Here is a tiny trained network, its code and every weight. The questions are about switching its units off for an input and a target symbol, where a switched-off unit gives its printed mean instead of its output.

import numpy as np


def w(rows, s, z=0):
    codes = np.array(rows[::2]) - 128.0
    scale = np.full(codes.shape[1], s)
    scale[-1] = z or s
    return codes * scale


def norm(h):
    return h / np.sqrt((h * h).mean(-1, keepdims=True) + 1e-5)


def f(y):
    return np.maximum(y, 0)


def softmax(a):
    e = np.exp(a - a.max(-1, keepdims=True))
    return e / e.sum(-1, keepdims=True)


def log_softmax(a):
    a = a - a.max(-1, keepdims=True)
    return a - np.log(np.exp(a).sum(-1, keepdims=True))


def net(x, mask):
    ids = ['αδεζημξπσ'.index(c) for c in x.split()]
    T = len(ids)
    res = E[ids] + P[:T]
    u = 0
    for l in range(2):
        r = norm(res)
        for j in range(2):
            rows = slice(2 * j, 2 * j + 2)
            q, k, v = (r @ M[l][rows].T for M in (Q, K, V))
            z = softmax(np.where(np.tri(T) > 0, q @ k.T / 2**0.5, -1e9)) @ v
            o = O[l][rows]
            res = res + np.where(mask[u + j], z, o[:, -1]) @ o[:, :-1]
        u += 2
        y = f(norm(res) @ A[l][:, :-1].T + A[l][:, -1])
        res = res + np.where(mask[u : u + 4], y, B[l][:, -1]) @ B[l][:, :-1]
        u += 4
    return log_softmax(norm(res)[-1] @ U[:, :-1].T + U[:, -1])


Q, K, V, O, A, B = {}, {}, {}, {}, {}, {}
E = w([
[112,78,95,147,234,236,49,17],'α',
[165,50,56,156,55,254,235,158],'δ',
[211,43,160,158,197,175,49,59],'ε',
[195,109,222,126,86,187,111,105],'ζ',
[199,143,178,7,198,165,204,194],'η',
[144,142,76,64,248,89,111,106],'μ',
[182,7,231,155,184,181,141,13],'ξ',
[124,86,198,119,183,62,230,28],'π',
[35,130,191,222,216,195,178,72],'σ',
],0.0084)
P = w([
[107,50,163,2,62,88,34,113],'0',
[123,109,136,67,103,107,76,114],'1',
[133,118,131,87,109,112,96,115],'2',
[140,131,120,99,121,119,97,116],'3',
[146,137,118,111,124,119,108,114],'4',
[151,141,115,120,129,123,111,116],'5',
[157,144,111,128,135,120,113,118],'6',
[162,146,109,135,136,120,114,117],'7',
[167,151,107,140,140,119,117,118],'8',
[169,155,104,143,142,119,118,116],'9',
[172,153,101,150,146,121,119,118],'10',
[177,154,100,153,148,121,123,117],'11',
],0.0078)
Q[0] = w([
[84,107,157,96,134,105,104,154],'0.h0',
[136,158,203,176,193,204,170,142],'0.h0',
[38,196,139,202,23,179,112,173],'0.h1',
[132,67,167,86,2,193,136,110],'0.h1',
],0.0047)
K[0] = w([
[157,187,179,149,191,120,120,85],'0.h0',
[141,86,94,130,79,138,148,142],'0.h0',
[124,142,156,130,164,40,113,2],'0.h1',
[200,143,101,101,127,111,125,125],'0.h1',
],0.0077)
V[0] = w([
[69,139,174,68,159,205,125,102],'0.h0',
[123,174,253,89,234,61,34,72],'0.h0',
[162,166,169,82,137,60,107,134],'0.h1',
[2,133,146,129,106,223,166,162],'0.h1',
],0.0037)
O[0] = w([
[156,119,157,92,139,109,59,147,255],'0.h0',
[99,2,160,83,142,92,190,144,244],'0.h0',
[106,130,145,155,114,142,94,161,103],'0.h1',
[127,84,147,164,149,131,199,149,164],'0.h1',
],0.0094,0.0028)
A[0] = w([
[203,18,73,68,65,183,62,160,4],'0.n0',
[214,21,34,118,137,94,180,164,129],'0.n1',
[177,26,202,74,111,62,85,116,208],'0.n2',
[186,210,145,128,75,99,72,253,104],'0.n3',
],0.0048,0.0016)
B[0] = w([
[55,104,85,96,84,24,247,180,181],'0.n0',
[1,148,117,127,70,61,88,74,192],'0.n1',
[206,199,41,226,183,205,29,111,255],'0.n2',
[129,209,69,150,83,65,229,19,139],'0.n3',
],0.0068,0.0074)
Q[1] = w([
[186,107,2,110,107,103,115,62],'1.h0',
[133,162,101,55,87,77,213,112],'1.h0',
[76,105,217,61,45,59,168,201],'1.h1',
[115,147,207,30,11,130,195,147],'1.h1',
],0.0087)
K[1] = w([
[96,148,93,115,1,155,145,124],'1.h0',
[126,214,110,63,106,70,108,167],'1.h0',
[176,124,187,103,208,152,55,131],'1.h1',
[138,55,157,79,223,112,22,131],'1.h1',
],0.0097)
V[1] = w([
[182,133,106,2,173,53,76,114],'1.h0',
[57,99,117,181,127,179,65,13],'1.h0',
[151,51,141,34,101,173,57,104],'1.h1',
[171,197,159,108,215,139,58,41],'1.h1',
],0.0038)
O[1] = w([
[56,200,114,219,64,173,203,101,136],'1.h0',
[121,183,40,50,86,69,2,71,254],'1.h0',
[154,54,182,112,130,9,69,86,170],'1.h1',
[205,212,40,165,157,133,85,11,107],'1.h1',
],0.0045,0.0033)
A[1] = w([
[168,146,180,70,123,31,146,45,54],'1.n0',
[120,212,58,45,75,64,17,72,162],'1.n1',
[29,58,253,157,125,66,7,113,50],'1.n2',
[209,232,42,219,52,114,127,51,1],'1.n3',
],0.0053,0.0014)
B[1] = w([
[137,73,151,156,101,167,19,119,172],'1.n0',
[200,165,254,147,108,178,28,79,254],'1.n1',
[129,209,120,118,19,121,210,202,217],'1.n2',
[56,87,109,159,241,111,125,40,220],'1.n3',
],0.0072,0.0054)
U = w([
[69,241,160,161,54,162,127,184,110],'α',
[64,151,120,44,157,1,74,191,7],'δ',
[65,60,116,32,99,234,108,149,20],'ε',
[93,112,15,83,3,105,178,95,253],'ζ',
[96,127,71,146,231,66,117,31,88],'η',
[192,113,52,183,102,106,103,238,102],'μ',
[157,95,232,162,83,38,185,138,30],'ξ',
[227,149,196,92,73,215,26,91,203],'π',
[237,184,125,21,138,109,190,173,184],'σ',
],0.0084,0.0023)

Each question gives the input, a string of symbols that net reads in full, and the target symbol t.
The units are the heads (2 rows each of Q, K, V and O) and the neurons (one row each of A and B). Each row of codes is followed by its name. A weight is (code - 128) times the scale printed after its matrix; where a second scale follows, it is the last column's (O, A, B and U).
mask holds one flag per unit, layer by layer, with each layer's heads first. A switched-off unit (its flag False) gives its mean, the last column of its rows in O or B, instead of its output. The means were averaged over made-up inputs and are rounded, as every weight is.
A unit's drop is (log p(t) with every unit on - log p(t) with that unit switched off) / (log p(t) with every unit on - log p(t) with every unit switched off).
The circuit of an input: a set's keep is (log p(t) with only the set's units on - log p(t) with every unit switched off) / (log p(t) with every unit on - log p(t) with every unit switched off). Starting from all 12 units, units are removed one at a time, each time the one whose removal leaves the highest keep (on an exact tie, the one counted first), for as long as the keep stays at least 0.8.
circuit, biggest first: the units of the circuit, biggest drop first
unit that matters most: the unit with the biggest drop
top k neurons: the k neurons with the biggest drops, biggest first
top k neurons in layer l: the k neurons of layer l with the biggest drops, biggest first
which heads matter: for each layer, one digit per head in row order, 1 if its drop is at least 0.15 and else 0, layers parted by /
input δ σ η π, target ξ: circuit, biggest first	1.h1, 1.h0, 1.n2
input η σ σ δ α η σ ε ζ π ζ, target η: top 2 neurons in layer 1	1.n3, 1.n1
input σ σ δ π μ α ε η σ δ, target η: which heads matter	10 / 00
input ζ ε σ ξ η π π μ ε, target η: circuit, biggest first	1.n3, 0.n0
input μ δ σ η η α, target ε: unit that matters most	1.h1
input σ ξ σ ξ σ σ δ ε, target μ: top 3 neurons	0.n0, 1.n1, 0.n2
input σ ζ ε σ μ, target π: top 2 neurons	1.n1, 0.n3
input ζ δ η δ ζ σ ζ σ μ, target π: top 3 neurons in layer 1	1.n3, 1.n1, 1.n0
input ε ζ π, target π: circuit, biggest first	1.n1, 0.h1
input π π ε η σ μ σ δ π σ μ, target δ: top 3 neurons in layer 0	0.n2, 0.n1, 0.n0
input ζ η σ η σ δ η ε σ η σ, target α: top 2 neurons in layer 0	0.n2, 0.n0
input π σ δ ε σ σ δ ξ ε, target η: which heads matter	11 / 00
input ε σ π η α π σ μ η η, target η: which heads matter	00 / 11
input η η η η η δ σ μ δ δ ζ, target η: top 2 neurons in layer 1	1.n3, 1.n2
input α ξ σ, target π: which heads matter	00 / 11
input μ σ δ π π μ, target δ: top neuron	0.n1
input ε η ζ σ σ σ ε δ, target ζ: which heads matter	00 / 00
input η σ ξ ζ ε σ σ σ δ α δ, target η: which heads matter	10 / 01
input δ σ μ α ξ σ σ σ α, target ε: top 2 neurons in layer 1	1.n1, 1.n3
input η η π ζ π ξ μ σ, target π: top 4 neurons	0.n0, 0.n2, 1.n3, 0.n1
